Each row, then roughly how far along a hidden order it lies, from 0 to 9
[-0.33, 1.09, -8.34, 2.69, -2.35, -0.11, 1.63, -1.33, 3.03, 1.13, 2.54, -1.79, 3.07, -1.59, -1.14, -3.46, 3.57, -4.97, -4.96, -0.89, -1.98, 0.84, -0.79, 1.02, 0.00, -0.24, 0.38, -0.11, 0.38, -1.52, 0.18, -2.42, 3.09, -1.14, 3.13, 3.39, -2.21, 1.22, -1.23, -1.53, -0.38, 1.39, 2.87, 1.79, 2.41, 5.73, -5.29, -1.20, 1.49, 0.31, -0.03, -0.95, -2.48]	5
[0.39, 0.56, -9.99, 3.24, -2.68, 1.29, 0.67, -1.83, 0.11, -2.13, 5.46, 0.53, 1.54, -0.42, 0.24, -0.30, 5.92, -3.41, -1.43, -0.95, 0.08, -0.30, -2.23, 1.28, -1.09, 1.77, -1.92, -0.87, -0.46, -1.15, -1.06, -1.55, 3.37, -2.83, 1.53, 3.63, -2.04, 0.70, -2.41, -2.64, 0.25, 1.03, 3.43, 3.86, 0.95, 4.07, -6.76, -1.30, 1.72, 3.62, -1.03, -0.21, -5.37]	5
[-0.31, -2.13, 6.59, 2.24, -1.47, 0.19, -3.99, -0.16, -1.09, 1.62, -5.89, -0.94, 0.03, -0.80, -1.76, -3.34, -2.77, 0.60, -4.74, -1.19, -2.13, -2.03, -1.24, 2.68, 2.29, -1.06, 1.68, 1.76, 1.03, 0.51, 1.20, -2.95, -2.15, 0.33, 3.53, 0.49, 0.19, 0.89, -3.83, 0.29, -1.29, 0.33, 1.14, -3.04, 5.36, 3.60, 6.35, -0.13, -1.95, -0.51, -0.11, -0.80, 2.51]	0
[0.82, 1.85, -7.57, 1.30, 2.15, -0.06, 1.06, -1.37, 3.32, 0.89, -1.07, -2.14, 1.36, -0.16, -0.87, -2.30, -4.75, -4.85, -1.95, -2.27, -1.92, 1.74, 1.08, 0.26, 1.64, -0.38, 0.93, 1.64, -0.76, 0.32, -0.30, -0.85, -0.75, -0.53, 8.22, 2.72, -5.03, -0.50, 3.82, 0.94, -0.82, -0.60, 3.95, 2.38, 1.02, 2.88, -4.43, -4.12, 1.58, -7.14, 0.89, -0.15, -2.00]	9
[-2.09, 0.56, 5.23, -1.58, -1.59, -0.91, 2.65, 0.77, 0.47, 1.56, 1.55, -1.45, 3.76, -1.67, 1.37, -1.62, 4.18, 0.90, -1.49, 1.16, -0.32, 2.18, -1.32, -1.23, -1.12, -1.41, -0.46, -1.70, 1.72, -1.12, 0.73, -0.41, 2.91, 1.14, -2.77, -0.16, 3.11, 1.38, -1.11, -1.48, 0.35, 2.76, -1.98, -1.08, -0.14, 0.80, 0.25, 4.61, -0.47, 2.48, -0.06, -1.08, 2.04]	1
[-1.64, 2.63, -3.69, -2.82, 5.01, -0.73, 4.37, -1.20, 4.91, 1.27, 0.15, -3.01, 2.04, 0.18, 0.45, -0.21, -0.15, -2.80, -0.97, -2.15, 0.63, 5.33, 1.65, -2.67, -1.15, -0.18, -0.67, -2.56, 0.68, -0.94, 0.39, -0.71, 1.51, 0.55, 4.80, 3.38, 1.50, 0.47, 3.94, -0.61, -0.06, 2.43, 1.04, 1.40, -0.70, 0.25, -7.42, 1.00, 1.65, -4.28, 0.48, -0.29, -0.39]	8
[0.63, -0.73, 7.03, 1.41, -0.84, 0.96, -0.96, -0.36, -2.45, -3.59, -4.11, 0.67, -2.48, 1.62, 1.67, -0.16, -8.73, 3.06, 2.17, -1.57, 0.44, -1.82, -1.00, 0.59, 0.80, 1.23, -3.40, 1.05, -0.92, 3.43, -0.93, -3.56, -5.41, -1.01, 4.42, -0.83, -0.88, -0.79, 2.39, 1.19, -1.18, -0.19, 3.02, 1.75, 0.16, 1.41, 1.21, 1.54, 0.18, -3.46, 0.22, 0.12, 3.63]	4
[-1.62, 0.58, 2.46, -0.39, 8.15, -0.29, 0.27, -0.54, 2.13, 4.84, -0.51, -1.48, 2.22, -1.81, -0.80, -0.93, 3.41, -3.14, -1.09, -3.05, -0.68, 2.00, -0.09, 0.16, 1.06, -0.71, 2.58, 0.41, 1.57, -1.51, -0.41, 4.70, 2.26, 2.60, 3.84, 1.79, -0.70, -0.19, 0.15, -0.54, 0.24, -1.55, 0.81, -1.45, 1.96, 0.12, -2.13, -2.30, -2.57, -1.70, -0.55, 0.01, -3.17]	3
[-1.67, -0.15, 7.81, 1.42, -3.09, 0.68, 2.78, -0.20, -4.13, -1.18, 4.32, -0.03, 1.83, -1.99, 4.41, -0.98, 5.54, 2.77, 2.16, 0.47, 0.70, 0.95, -4.26, -0.06, -1.52, 0.12, -3.58, -1.29, 1.35, -0.49, -0.93, -0.58, 3.79, 0.25, -3.44, -0.73, 2.06, 0.62, -1.56, -1.98, 0.46, 2.06, -0.48, 1.11, -0.95, 2.22, -1.14, 6.63, -1.07, 4.38, -1.04, -1.01, 1.80]	0
[0.37, -0.52, -0.76, 3.74, -8.95, 1.40, 0.29, 0.46, -3.40, -1.92, 6.03, 1.46, 1.04, -1.77, 2.05, -2.33, 3.89, 0.38, -0.25, 2.15, -1.50, -2.27, -3.21, 1.83, -0.44, 0.30, -2.05, 0.83, -0.13, -0.25, -0.88, -2.23, 2.34, -2.05, -3.21, -1.33, -2.78, 0.57, -3.09, -1.43, 0.13, 0.98, 0.94, 2.52, -0.15, 4.13, 0.74, 1.86, 0.64, 5.34, -0.70, -1.24, -0.61]	2
[0.50, -0.09, -0.35, 3.90, 0.48, 1.74, -1.25, -0.33, -3.64, 0.13, 3.07, 0.85, 0.35, -2.42, 1.92, -1.28, 1.90, -1.78, 0.00, -2.38, -1.65, -1.92, -2.69, 2.62, 1.37, 0.43, 0.64, 2.51, 0.10, -0.27, -2.13, 3.44, 1.99, -0.11, 0.71, 0.01, -5.88, -1.19, -0.62, -0.41, 0.13, -2.93, 3.03, 2.18, 0.48, 2.68, -1.06, -3.32, -1.63, 0.76, -1.03, 0.02, -3.67]	4
[-1.08, 1.47, 6.59, -1.57, 0.24, -0.21, 5.33, 0.22, -1.86, -2.05, 2.90, -0.27, 0.91, -0.39, 4.98, 0.14, -1.14, 2.71, 4.62, -0.07, 1.06, 3.74, -1.55, -2.11, -1.33, 0.41, -4.46, -1.68, -0.05, 0.99, -1.23, -0.56, 1.09, 0.54, -0.40, -1.10, 0.66, -0.28, 4.71, -0.29, 0.18, 1.82, 0.42, 2.92, -3.67, 0.24, -5.76, 5.91, 0.95, -1.35, 0.11, -0.55, 3.51]	5
[1.97, 0.48, -9.99, 0.18, -1.49, 0.12, -1.42, -1.20, 2.96, -4.08, 1.45, 1.26, -2.69, 3.50, -2.58, 3.48, -1.60, -1.00, 0.85, 0.28, 2.28, -1.01, 3.02, -0.32, -1.54, 2.24, -1.62, -1.64, -2.37, 0.79, 0.34, -3.36, -2.68, -3.13, 0.29, 2.17, 0.93, 0.20, 1.09, 0.28, -0.14, 0.37, 0.31, 1.48, -1.58, -2.17, -4.76, -1.30, 3.79, -0.16, 0.27, 1.11, -1.71]	8
[-0.54, 0.19, -2.04, 1.99, -7.24, -0.22, 0.97, 0.20, 0.93, 0.67, 2.16, -1.03, 3.30, -2.12, 0.03, -4.17, 3.08, -1.96, -4.05, 1.96, -2.26, 0.08, -1.86, 0.72, -0.21, -1.32, 0.04, -0.18, 0.69, -1.19, 0.54, -3.32, 2.48, -0.72, -1.35, 0.44, -1.00, 1.61, -2.24, -1.58, -0.20, 3.12, 0.79, -0.02, 1.51, 4.72, 0.61, 1.43, 0.97, 2.79, 0.17, -1.46, 0.48]	2
[-1.25, 2.15, 1.42, -3.56, -0.68, -1.91, 4.99, 0.71, 2.84, 1.52, -0.25, -2.27, 2.33, -0.44, 1.23, -1.24, -1.54, -0.73, -0.47, 1.26, -0.68, 4.49, 1.18, -2.78, -1.15, -1.69, -0.60, -1.53, 0.54, -0.42, 0.92, -1.50, 1.88, 1.02, 0.08, -0.46, 1.64, 0.72, 4.08, -0.02, 0.18, 3.17, -1.54, -0.03, -2.29, -0.04, -0.85, 3.53, 1.70, -3.06, 1.27, -0.98, 4.19]	5

Part 2:
[-4.22, 0.26, 4.37, -0.57, 5.03, -2.50, 4.61, 1.77, 6.54, -2.35, -1.35, -1.07, 1.73, 3.06, 3.31, 3.35, -1.41, -7.30, 0.46, 5.06, -5.71, 4.21, -1.65, -3.72, 2.08, 3.76, 4.71, -2.81, 4.11, 3.41, -1.24, 0.18, -7.89, 3.27, -8.64, -5.64, 1.44, -3.72, 0.63, -4.92, -8.52, 0.51, -1.92, -2.59, -2.87, -5.59, 0.46, -9.00, 2.09, -3.58, 1.34, -2.38, -1.44, 0.80, 1.02, 1.36, -0.84, 2.21, -5.76, 0.92, -2.88, 3.74, 1.61, 2.00, 2.37, 1.57, -2.08, 2.11, -3.13, -1.39, 5.85, 0.65, -0.72, 2.10, 1.18, 2.34, 0.23, -3.70, -1.25]	4
[-4.16, -1.37, 2.52, -0.47, 3.14, 0.49, 5.45, 1.76, 2.67, -0.58, -4.99, -2.12, 2.32, 2.98, 0.51, 0.07, -1.95, -4.21, 1.62, 0.66, -5.44, 2.24, -3.92, -1.39, -0.05, 3.38, 4.66, -3.01, -0.02, 0.03, -1.22, -0.10, -2.10, 3.30, -8.06, -0.12, 0.74, -2.06, 1.58, -0.69, -3.18, 0.54, -0.08, -2.80, -0.77, -3.65, -3.65, -2.60, 1.37, -0.89, -0.17, -0.76, -0.51, -2.08, -1.89, 1.38, -1.55, 2.16, -0.55, -0.26, -0.98, 0.76, 1.14, 2.14, 0.87, 2.93, -1.78, 2.10, -1.79, 1.04, 2.94, 0.74, 1.25, 1.94, 1.87, -0.06, -0.94, -0.72, -1.49]	0
[-4.19, 0.79, 4.17, -0.90, 4.17, -1.75, 4.85, 1.64, 6.16, -1.89, -0.11, -1.30, 1.82, 4.01, 2.68, 3.02, -1.87, -6.66, 0.08, 3.23, -4.16, 3.04, -1.55, -2.51, 2.18, 1.20, 3.68, -2.26, 3.58, 3.25, -0.76, 0.18, -6.23, 3.31, -5.85, -5.29, 1.69, -4.50, 0.96, -3.85, -7.42, 0.42, -1.60, -1.95, -2.72, -6.08, -0.29, -6.80, 2.15, -2.57, 1.86, -2.39, -1.97, 2.27, 0.88, 1.12, -0.34, 2.17, -4.99, 0.98, -1.99, 2.86, 1.32, 1.67, 1.47, 1.36, -1.37, 2.00, -2.38, -1.37, 4.78, 0.64, -0.36, 2.85, 0.86, 1.49, 0.62, -4.32, -0.52]	4
[-3.92, 0.60, 2.13, -1.16, 1.20, -0.20, 5.10, -0.02, 3.22, 0.15, -3.01, -1.79, 2.58, 5.06, -0.01, -1.50, -2.98, -5.09, 0.50, -1.41, -1.75, -1.00, -0.55, 2.00, 1.05, -0.64, 1.87, -2.89, 1.89, 0.48, -0.72, 0.41, 0.61, 3.97, -3.04, 1.52, 1.68, -3.58, 2.41, 1.71, -4.62, 1.17, 0.94, -3.34, -0.01, -4.71, -5.17, -0.59, 3.34, -1.07, 1.51, -2.23, -0.78, 3.21, -0.66, 0.35, -2.12, 1.45, -0.51, 1.64, 0.83, 0.07, 0.02, -1.21, -0.43, 0.53, 0.05, 1.01, -0.56, -0.26, -1.31, 1.60, 1.37, 6.63, 2.72, 1.97, 0.30, -2.21, 1.35]	3
[-2.18, 2.60, -0.50, -1.14, 2.67, -8.01, 5.61, 2.66, 0.38, -1.03, 0.89, -0.09, 0.98, 1.30, -0.97, 1.20, -0.67, -1.18, -0.68, 4.19, -1.79, 2.42, -0.59, -2.05, -2.91, 4.69, 0.00, -1.48, 1.66, 5.64, 0.32, 0.66, -0.28, -0.87, -3.41, 2.16, 3.39, -6.76, 1.01, -2.27, -7.60, 1.26, -1.34, 2.20, -1.48, 0.89, 0.27, -3.86, 2.37, -0.16, 1.05, -1.67, 0.58, 3.01, -1.16, 0.30, -2.93, 0.71, -1.85, -1.47, 0.13, 2.09, 0.58, 1.28, 0.13, 0.48, 2.19, 0.31, 0.68, -2.05, 2.29, 0.75, 0.59, 1.39, -2.39, -0.05, -0.65, -1.15, -0.83]	9
[-4.66, 0.31, 3.66, -0.80, 2.32, 1.89, 4.97, 1.84, 3.17, -0.30, -0.60, -3.59, 1.95, 4.47, 0.50, 1.02, -2.67, -4.19, 0.48, -0.91, -4.92, 2.96, -4.22, -0.74, 0.57, 0.98, 3.37, -2.85, 0.65, -1.12, 0.10, -0.30, -3.81, 5.33, -4.23, -3.11, 1.67, -4.62, 1.40, -3.00, -4.91, 0.06, -1.44, -1.68, -2.02, -5.61, -1.37, -1.59, 0.70, -1.91, 0.85, -0.45, -2.23, 0.82, -0.08, 1.31, 0.36, 2.24, -1.14, -0.41, -0.71, -0.38, 1.32, 3.24, -0.10, 2.51, -1.10, 2.80, -0.95, -0.24, 5.38, 0.87, 1.45, 4.27, -0.22, -2.14, 0.14, -2.72, -1.44]	1
[-4.60, -1.36, 3.86, -0.51, 3.17, 3.03, 4.10, 1.30, 3.83, -0.49, -3.60, -1.41, 2.18, 3.52, 0.71, -0.39, -2.36, -3.98, 0.92, -1.18, -2.59, 1.71, -3.58, -1.44, 1.69, -0.32, 4.61, -2.42, 1.37, 0.46, -1.01, -0.36, -2.97, 5.27, -4.30, -2.80, -0.12, -2.80, 1.82, -0.68, -3.53, -0.27, -0.78, -2.57, -1.27, -5.26, -3.46, -2.93, 0.90, -1.06, 0.77, -0.52, -2.40, -0.71, -0.36, 1.32, -1.11, 3.02, -0.97, 0.73, -1.22, 0.30, 1.09, 2.30, 0.40, 2.83, -2.05, 1.72, -1.63, 0.50, 5.56, 0.30, 1.17, 2.22, 1.73, -0.72, -0.06, -2.28, -0.63]	0
[-3.11, 1.41, 2.03, -0.88, 2.48, -4.03, 5.62, 1.34, 4.07, -0.95, -1.39, -1.72, 2.03, 4.49, 1.19, 0.20, -1.96, -5.29, 0.30, 2.28, -4.01, 1.42, -0.58, -0.29, -0.02, 2.55, 2.40, -2.77, 2.83, 2.40, -0.68, 0.58, -1.61, 2.36, -6.15, -0.30, 2.71, -4.25, 1.67, -1.21, -6.09, 1.46, -0.08, -2.25, -0.99, -3.90, -2.59, -3.06, 3.46, -1.70, 1.35, -3.07, -0.16, 3.04, -0.66, 0.40, -1.96, 1.30, -3.04, 0.82, -0.12, 2.12, 0.65, -0.24, 0.62, 0.39, 0.33, 1.56, -0.91, -1.26, 0.93, 1.37, 0.43, 5.18, 1.59, 2.37, 0.04, -2.75, 0.32]	5
[-3.46, 0.92, 2.00, -0.60, 3.59, -4.66, 6.15, 2.37, 3.40, -1.67, -1.65, -3.69, 1.91, 3.27, 1.93, 2.77, -1.77, -6.26, 1.03, 3.92, -8.47, 3.79, -2.34, -1.96, -0.98, 6.77, 3.51, -3.47, 2.07, 1.12, -0.69, 0.47, -4.55, 2.12, -9.99, -1.09, 2.58, -3.47, 0.81, -4.39, -6.19, 1.64, -0.79, -2.47, -2.23, -3.59, -0.22, -4.72, 2.54, -2.62, -0.08, -2.32, 0.45, 0.46, -0.87, 0.95, -0.77, 1.53, -3.59, -0.33, -1.22, 2.46, 1.58, 1.95, 1.59, 1.83, -0.46, 2.61, -1.71, -0.88, 4.08, 1.80, 0.38, 3.75, 0.69, 1.69, -0.71, -1.44, -2.07]	3
[-3.28, 1.24, 2.86, -0.83, 3.69, -4.33, 4.77, 1.12, 5.55, -1.50, -1.16, 0.12, 1.16, 3.38, 2.12, 0.86, -1.36, -4.97, -0.15, 3.67, -2.03, 1.83, 0.31, -2.22, 1.22, 2.04, 3.22, -1.92, 3.73, 4.52, -1.16, 0.48, -3.21, 1.73, -5.52, -2.37, 2.45, -4.47, 1.45, -1.64, -7.81, 0.90, -1.03, -1.51, -1.72, -4.07, -1.60, -5.93, 3.13, -1.80, 2.01, -3.28, -0.93, 3.05, 0.02, 0.67, -2.33, 1.58, -4.09, 1.29, -1.17, 3.52, 0.72, -0.26, 1.24, 0.62, -0.27, 0.88, -1.98, -1.83, 1.85, 0.69, -0.42, 2.79, 1.66, 2.85, 0.34, -3.25, 0.51]	6
[-3.11, 1.66, 1.86, -0.88, 3.75, -5.52, 4.53, 1.21, 4.03, -1.26, -0.60, 1.80, 1.43, 2.43, 1.21, 0.22, -0.94, -2.90, -0.63, 3.97, -0.01, 1.69, 0.46, -2.93, 0.15, 1.75, 2.04, -1.10, 3.66, 6.00, -0.80, 0.50, -1.74, 0.60, -1.90, -1.22, 2.07, -5.75, 1.19, -1.90, -8.22, 0.70, -1.29, 0.32, -1.67, -1.84, -1.13, -6.22, 3.40, -0.79, 2.15, -2.67, -0.86, 3.28, -0.18, 0.53, -3.11, 1.32, -3.25, 0.62, -0.76, 3.97, 0.49, -0.27, 1.10, 0.38, 0.34, 0.08, -1.26, -2.06, 1.71, 0.17, -0.52, 0.93, 0.54, 2.07, 0.28, -2.93, 0.67]	8
[-4.22, 0.86, 4.27, -0.74, 3.65, -1.26, 4.57, 0.76, 6.16, -1.36, -0.37, -0.50, 2.08, 4.20, 2.01, 0.53, -2.19, -5.55, 0.03, 1.34, -1.62, 1.42, -0.81, -1.47, 2.53, -0.45, 3.27, -0.35, 3.70, 3.08, -0.88, 0.19, -3.68, 3.99, -3.02, -4.06, 1.70, -5.22, 1.56, -1.89, -7.38, 0.20, -1.11, -2.06, -1.95, -5.64, -1.45, -4.97, 2.77, -2.18, 2.26, -2.37, -2.42, 3.32, 0.91, 0.91, -1.05, 2.00, -3.82, 1.68, -1.49, 2.53, 0.89, 0.23, 0.91, 0.88, -1.03, 1.12, -1.83, -1.36, 2.98, 0.56, -0.09, 3.69, 1.71, 1.88, 0.95, -4.26, 0.63]	4
